(in the rows, 128 means zero)
Each row is followed by its class.
[154  56 124 138 180 124 125 158 166 134 167 119 166 105  67 160 196  97
  71 159 151 143  99 154  68 162 161 181 132 137  96  52  76  96 194 108
 188 186] => K_839
[119 143 127 145 104 139 122 106 138 127 101 135 121 146 131 125 143 133
 149 119 107 151 143 120 133 127 121 131 117 135 124 129 118 102 122  87
 126 129] => K_182
[145 176  82 119 108 191  64 106  80  68 122  97 110 158 111 141 138 192
 128 133  97 146 121 105  92 149  93 155 142 182 150  88 129 121 140 142
 111 154] => K_479
[113 178 128 167  87 166 133 107  97 114  59 152 119 147 143 118  99 181
 165 123  91 125 130 139 138 114 130 129 137 121 162 187 175 103 108 117
  92 143] => K_902
[160 204 108 112  59 152 119 115  94  78 112 106 104 147 152 161 170 163
 199 136 115 168 157 136  89 113  77 134 118 150 134 111 144  68 135 108
  86 134] => K_182
[141 167 107 121 103 185  92 111  58  68  94 111  95 176 141 129 120 219
 144 122  99 137 132 144 101 138 100 156 139 217 141 144 157 129 122 127
 126 170] => K_479
[127 123 136 135  97 160 118 101  73 102  69 166 106 168 124 116 142 193
 148 105  69 122 130 164 130 128 123 171 146 170 134 202 166 104 120 110
 162 176] => K_569
[123 144 148 139 109 148 141 101 103 132  72 138 123 149 142 101 125 133
 149  88  94 119 131 134 164 127 107 101 132 116 126 179 143 116  96 127
  93 114] => K_569
[126  93 139 141 142 142 107 116 138 145  98 140 157 129 113 127 140 125
 105 112 105 146 127 109 134 144 138 128 133 156 111 117 113 130 137 112
 135 135] => K_222
[ 98 139 150 147  87 129 105 137  75 132  69 165 122 144 141 133  74 146
 183 147  83 108 118 145 141 130 127 135 165 126 129 164 161 105  94  89
 116 127] => K_888
[136 133 109 135 110 109 112 102  92 168 103 143 156 100 173  79  49 110
 141  99 152 124 142 109 182 121 132 108 119 163 119 150  95 183  82 132
  77  88] => K_376
[ 84 128 184 199 141  96 184 120 118 169 101 124 134 174 149  83  83 127
 158 113 119 101 147 132 129 133 145  77  95 131 110 205 135 165  68 117
 117 113] => K_182
[ 95  94 136 164 161 122 118 111 148 169 109 130 156 149 112 112 114 103
  76  86 121 140 120 108 143 148 147 108 109 146 114 160 111 162 106 113
 161 143] => K_149
[111 151 132 147 120 168 114 112  86 104  52 128 103 154 136 156 105 180
 155 119  82 106 134 152  88 138 158 144 145 148 153 214 186 106 112 122
 126 163] => K_222
[ 93  77 138 176 151 140  93  96 110 138 111 146 157 164 132  81  78 151
  92  74 112 104 111 117 155 141 147 171 119 238 116 155 106 222 120 128
 177 168] => K_888
[110 119 140 130  98 181  95  91  80 124  34 163  98 186 129 124 106 191
 155  98  79 126 131 122 142 130 122 157 131 248 127 155 166 155 102  94
 158 172] => K_241
[124 126  97 123  93 177  74  85  85  75  94 124 112 183  76 150 154 205
 159 131 119 128 134 128 107 141  93 202 119 195 131 115 124  83 157  96
 159 195] => K_182
[142 114 118 123  86 145  76 137 115 120 116 175 135 128  82 191 185 137
 174 183  89 142 116 149 123 142 130 175 171  93 133 129 147  50 147  60
 180 156] => K_149
[120 165 160 180 131 149 179 156 106 127  84 121 119 147 156 113 112 142
 151 131 108 115 127 148  89 127 127  98 125 141 130 169 153 115  99 124
  91 133] => K_839
[136 164 128 153 141 122 125 146 132 139 114 125 150 108 164 110 124 102
 101 103 114 169 125 116 143 133 148  60 118  98 113  98 110 134 123 146
  83  90] => K_479
[129 165 131 136  69 125 105 123  74 142  93 159 121 147 159 148  96 136
 209 145  92 104 129 145 152 122 108 115 154 109 140 190 168  78  63  74
 125 111] => K_149
[ 66 125 154 180 137 143 166 109 123 154  54 155 130 155 127 108  88 163
 128  94  91 133 122 116 143 127 148 123 121 169 135 182 175 144 120 105
 143 159] => K_902
[166 170 104  86 109 153 118 123 125  89 135 108 127 120 142 113 164 135
 121 105 132 166 135 116 135 123 100 114 114 120 124 104 102  85 134 168
  80 108] => K_569
[153 154 111 129  96 143 126  71 105 109  70 136 121 159 148  74 118 155
 150  58 103 132 139 105 164 125  89 126 133 216 134 160 144 159 114 140
  95 129] => K_569
[130  42 145 130 183 116 126 160 210 159 118 145 175 109  66 184 214  51
  68 172 115 156 100 130 110 144 187 140 151  94 102  66  91  94 158  96
 182 144] => K_222
[121 156  97 128 106 187  88  97  82  91  60 125 104 161 146 119 110 175
 127  85  74 163 134 124 130 141 106 137 134 218 134 146 152 172 134 127
 117 160] => K_479
[129 152 116 149 148 143 128 132 132 135 105 119 138 123 125 116 134 107
 106 110 116 128 107  89 110 137 121 122 125 161 125  84 117 133 151 139
 110 123] => K_839
[168 182 132 112 113 115 163 113 101 119 118 104 126 135 196  54  92 130
 147  80 142 129 148 122 151 115 101  64 104 133 133 177 118 144  71 185
  35  77] => K_569
[105 167 154 185 118 155 154  95  69 132  80 131 137 147 198  63  33 156
 116  78 142  97 150 142 117 140 124  89 114 147 128 221 149 181  47 154
  62 100] => K_888
[155 181  83  92  69 148  62 123  85 122 109 132 133  98 135 159 135 131
 187 152 121 143 132 103 152 114 101 150 145 114 137  88 104  60 128 104
  84 113] => K_376
[128 156 108 129  87 144  93 110  93 109  88 153 113 150 148 119 118 142
 188 150 131 107 135 125 168 128 114 144 155 120 136 158 137 109 102  85
 119 120] => K_182
[166 177 122 105 116 140 125 120 116 128 133  90 123 118 138 134 155 144
 140 108 147 186 134 117  91 109 122 129 104 157 139  94 115  86 148 158
  81 129] => K_376
[133 106  93 132 109 183  61 128 101  91  81 161 130 132 108 163 134 150
 139 162  84 138 109 152 137 145 108 172 178 151 129  85 130 107 141  78
 146 160] => K_479
[ 93 153 151 165 151 118 149 130 125 161 105 132 151 113 166  83  91  92
  89  97 142 119 123  94 169 136 135  66 132  91 116 156 126 175  85 138
  68  76] => K_888
[160 141 107  95 121 133  73 128 136 121  92 134 157 123 124 132 189 109
 101 122 112 185 126  98 145 135 119 132 120 117  97  78  82  88 181 123
 113 126] => K_182
[138 155 132 110  99 171 115  99  63 125  61 129  98 151 140 116 102 168
 156 119 100 139 140 140 112 121 118 149 126 182 139 157 140 118 118 136
  97 146] => K_376
[ 58 126 173 179 113 148 159 146 150 162  61 165 135 151  90 157 118 121
 151 163  54 142 121 139 105 119 128 115 124  97 126 143 171  92 109 104
 121 130] => K_902
[141 129 116 119 109 160 104 109 108  97 121 111 120 148 124 122 121 169
 114 108 116 170 124 134  97 138 128 162 129 195 137 114 117 123 131 128
 124 166] => K_888
[ 97 166 125 152  97 165  79 120  96  84 115 106 111 157  91 180 150 192
 159 124 103 128 110 102 123 133 104 166 153 180 142  89 152  97 150  82
 134 174] => K_888
[128 160 123 130 132 128 109 130 183 151 122 119 169 102 125 128 153  87
  96 120 145 175 115  77 161 132 145  94 127  95 115  68 107 119 152 138
  90  92] => K_902
[125 147 134 158 105 112 119 162  97 147  69 165 132 116 145 117  92  94
 155 158 124 109 108 129 159 133 148  97 172 103 123 123 133 123 105  95
 101  98] => K_839
[203 195  70  57  85 141  97 101  99  83 166  91 122 119 165 115 144 144
 131  82 160 188 150 115 116 127  89 124  92 169 131 101 113 109 160 182
  86 118] => K_149
[133 124 145 129 132 144 122 137 141 150  83 141 150 141 144 122 143  96
 106 115 122 158 127  98 128 130 139  94 114 149 112 108 107 152 105 142
 117 118] => K_241
[141 147 116 138 111 146  99 111 110 104 128 122 129 152 112 142 174 165
 131 126 108 163 139 135  81 136 121 161 112 152 116 103 118  83 164 115
 148 166] => K_182
[ 95 132 131 150 111 177  98 124  87 114 100 167 114 152  64 182 175 171
 158 154  61 118 121 138 101 140 117 166 128 105 137 141 162  64 155  90
 175 175] => K_149
[119  75 156 149 179 132 142 154 177 158 105 131 178 108 110 151 159  64
 103 138 129 132 105 116 143 142 162 100 140  73 108 108 105 112 141 125
 129 116] => K_222
[108 100 153 153 149 100 146 123 140 192  90 135 144 141 116 106 113 100
 101 118  98 143 126 110 122 123 146 123 124 161 116 146 108 144 103 116
 136 137] => K_376
[118 150 128 166 118 153 128  94  89 127 111 132 137 152 129 104  82 165
 151 107 111 109 119 130 130 133 130 136 120 162 137 125 149 141 135 145
 116 150] => K_902
[171 112 108  66  95 153  44 126  98 126 107 168 139 123 113 173 185 117
 131 158 112 137 110 132 145 130 133 171 143 124 113  63 105  79 146 107
 161 138] => K_241
[182 187  93  97  90 166  94 118 116  87  94 116 119 128 148 107 153 148
 122  97 127 156 148 112 112 132  97 147 107 185 116 102  98  93 167 143
  88 138] => K_839
[157 117 121 102 112 126  77  95  88 138  85 148 143 111 169 115  97 124
 159  95 139 106 124 124 201 134 146 129 149 152 127 161 132 165 123 118
 110 104] => K_222
[176 131  73  86  83 165  37 103  98  73 134 128 116 121 100 166 159 159
 152 146  97 138 120 133 147 145 108 191 151 160 138  56  96 111 172  98
 143 153] => K_479
[146 143 148 105 113 105 118 159 174 162  99 142 163  90 147 142 136  53
 137 169 146 159 113 125 168 131 161  87 159  17 119 109 119  80 130 120
  81  72] => K_902
[ 73 110 146 176  99 133 132 120 106 159  55 170 133 140 141 113  30 147
 175 137  96 102 115 147 196 132 173 120 155 110 140 207 160 135  69  72
 132 130] => K_902
[119 147 148 150 134 129 138 136 110 143  78 136 130 133 169 101  95 135
 125 112 112 149 126 125 151 142 132  77 151 136 117 158 156 146  99 114
  96 100] => K_479
[115 150 137 143 116 143 141 108 115 165  62 141 116 140 141 109 114 111
 119 117 100 144 136 120 126 104 119 115 127 157 136 145 131 135  81 119
  91 116] => K_376
[126 125 119 128 126 161  75  90  89 112  80 125 127 152 125 116 112 180
 136  83 105 128 124  96 152 142 142 147 132 212 138 153 138 173 149 136
 131 154] => K_222
[127 140 169 155 123 160 160 142 123 152  84 149 128 142 149 153 132 116
 150 152  72 118 128 156  87 130 151  99 126  89 123 148 152  85  75 116
 118 120] => K_241
[211 161 100  85 129 142  69 132 137  94 133  98 142 121 166 108 167 127
  91 113 119 201 125 109 112 141 134 122 131 169 129  70  74 145 165 167
  96 123] => K_479
[121 114 147 163 170 133 156 155 172 161 112 140 150 108 108 116 164  72
  78 134 122 133 107 108 131 139 156 104 124 104 103  76  91 117 145 112
 126 113] => K_839
[ 86 128 163 182 118 125 164 118 129 142 104 128 121 170 123 112 120 139
 162 121 116 144 143 126 124 134 116 106 119 155 115 153 149 148 110  96
 127 131] => K_182
[ 76 105 134 176 134 160 126  70  93 151  51 149 133 180 105  89  60 167
 130  86  83  91 116 113 166 144 153 145 115 191 134 173 140 170 108 112
 154 176] => K_902
[160 206 116  84  90 174 103 123  73 100 104 118 108 147 178 124 140 173
 167 106 127 150 144 112 117 122 112 110 102 154 129 137 145  92 115 166
  86 123] => K_241
[161 102 116 104 107 158 105 139 128  88 133 134 144 123  79 180 208 144
 108 153  97 177 112 153  86 137 113 172 149 109 123  73 108  38 167 114
 154 165] => K_569
[ 83 115 159 176 130 153 128  97  64 144  38 160 114 174 123 115  75 177
 169 110  79  84 125 130 123 144 152 131 151 184 141 213 195 155  98 113
 143 153] => K_222
[182 162 117 101 123 143 118  97  97 113  98 115 134 114 176 108 133 126
 117  80 139 128 145 126 141 127 143 103 106 131 129 146 112 134 135 171
  76 108] => K_222
[165 115 102  74  93 165  50 117  95 122 103 156 135 120 138 166 146 137
 136 136 105 153 110 130 150 141 128 171 161 159 114  82 127  95 141  95
 162 146] => K_241
[136 116 147 108 134 131 140 167 142 119 115 132 151 110 119 160 180 122
 128 139 116 172 115 142 111 128 142 117 123  80 115 121 116  52 139 132
 124 124] => K_569
[138 121 170 143 144 135 166 159 148 157 116 126 149 124 181 117 115 104
 109 117 124 162 131 147 113 132 166  74 109  98 109 154 119 126  89 146
 112 112] => K_241
[ 77 153 138 183 114 155 134 102  69 115  53 130  80 182 154 107  54 186
 167  93  69 105 130 150 133 127 101 118 149 206 155 211 206 201  82 109
 113 154] => K_479
[116 138 121 166  87 145 105  90  57 126  61 173 123 147 152 114  52 161
 176 126  99  62 135 150 174 134 147 128 164 154 135 203 171 151  67 101
 119 113] => K_222
[128 138 162 144  94 142 155 123  91 127  89 135 114 167 153  93  97 160
 164 113  80 146 138 168 111 122 119 104 125 137 135 201 148 104  61 134
 100 129] => K_569
[107  32 154 164 184 103 131 132 171 170 103 152 178 147  75  99 141 105
  38 115  90 137  99 124 143 151 161 135 137 133  97 138  85 132 115 115
 182 156] => K_569
[129 185 122 148 101 177 131 116  63 109  72 125  90 149 159  91  86 180
 157 103 104 125 129 127 108 137 116 127 139 160 152 172 156 108 115 126
  93 146] => K_839
[163 203 100  91  71 172 101  74  81  88  79 126 110 148 159  94 110 190
 159  91 132 145 159 110 125 124  90 144 103 196 141 135 141 120 145 157
  70 136] => K_902
